Below is a small trained network, with its code and all its weights. Each question gives an input and a class and asks what happens when units are switched off, that is, made to give their printed mean instead of their output.

import numpy as np


def w(rows, s, z=0):
    codes = np.array(rows[::2]) - 128.0
    scale = np.full(codes.shape[1], s)
    scale[-1] = z or s
    return codes * scale


def f(y):
    return y / 2 * (1 + np.tanh(0.7978845608 * (y + 0.044715 * y**3)))


def log_softmax(a):
    a = a - a.max(-1, keepdims=True)
    return a - np.log(np.exp(a).sum(-1, keepdims=True))


def net(x, mask):
    res = np.array(x, float).reshape(1, 2) / 4 @ E
    y = f(res @ A[0][:, :-1].T + A[0][:, -1])
    res = res + np.where(mask, y, B[0][:, -1]) @ B[0][:, :-1]
    return log_softmax(res[-1] @ U[:, :-1].T + U[:, -1])


A, B = {}, {}
E = w([
[194,172,115,146],'x0',
[82,155,254,174],'x1',
],0.009)
A[0] = w([
[167,193,28,46,75],'N1',
[138,96,154,83,231],'N2',
[139,223,215,209,78],'N3',
[135,255,188,144,82],'N4',
[125,165,147,36,63],'N5',
[134,86,138,166,254],'N6',
[79,89,135,99,235],'N7',
[160,116,40,55,80],'N8',
[52,121,206,142,79],'N9',
[100,77,81,139,72],'N10',
],0.0084,0.005)
B[0] = w([
[33,102,123,8,254],'N1',
[126,185,65,190,220],'N2',
[118,89,178,26,240],'N3',
[30,105,205,2,188],'N4',
[130,94,120,93,98],'N5',
[114,220,37,127,245],'N6',
[180,254,55,157,240],'N7',
[20,77,187,51,247],'N8',
[126,95,226,3,222],'N9',
[25,105,111,20,129],'N10',
],0.0065,0.004)
U = w([
[83,20,169,2,5],'0',
[127,217,103,87,251],'1',
[184,174,93,251,120],'2',
],0.0089,0.003)

Each question gives the input, the list of numbers given to net, and the class t.
The units are the neurons (one row each of A and B). Each row of codes is followed by its name. A weight is (code - 128) times the scale printed after its matrix; where a second scale follows, it is the last column's (A, B and U).
mask holds one flag per neuron, in row order. A switched-off neuron (its flag False) gives its mean, the last column of its row in B, instead of its output. The means were averaged over made-up inputs and are rounded, as every weight is.
A unit's drop is (log p(t) with every unit on - log p(t) with that unit switched off) / (log p(t) with every unit on - log p(t) with every unit switched off).
The circuit of an input: a set's keep is (log p(t) with only the set's units on - log p(t) with every unit switched off) / (log p(t) with every unit on - log p(t) with every unit switched off). Starting from all 10 units, units are removed one at a time, each time the one whose removal leaves the highest keep (on an exact tie, the one counted first), for as long as the keep stays at least 0.8.
circuit, biggest first: the units of the circuit, biggest drop first
k most important neurons: the k neurons with the biggest drops, biggest first
drop when u is switched off: that unit's drop, to one decimal
input [-6,4], class 1: circuit, biggest first : (N7 N8)
input [-6,5], class 1: circuit, biggest first : (N7)
input [2,8], class 0: 3 most important neurons : (N3 N4 N9)
input [4,-7], class 0: 2 most important neurons : (N8 N1)
input [3,3], class 2: 2 most important neurons : (N1 N8)
input [-8,-5], class 1: circuit, biggest first : (N7 N9)
input [0,3], class 2: circuit, biggest first : (N1 N8)
input [-7,5], class 1: 2 most important neurons : (N7 N8)
input [-8,2], class 1: 2 most important neurons : (N7 N9)
input [3,-6], class 0: 3 most important neurons : (N8 N1 N7)
input [1,-8], class 0: 2 most important neurons : (N8 N1)
input [-8,5], class 1: drop when N9 is switched off : -0.2
input [-7,-1], class 1: drop when N4 is switched off : -0.1
input [0,0], class 2: drop when N9 is switched off : 0.1
input [4,-8], class 0: circuit, biggest first : (N8)
input [0,-2], class 2: drop when N3 is switched off : 0.2
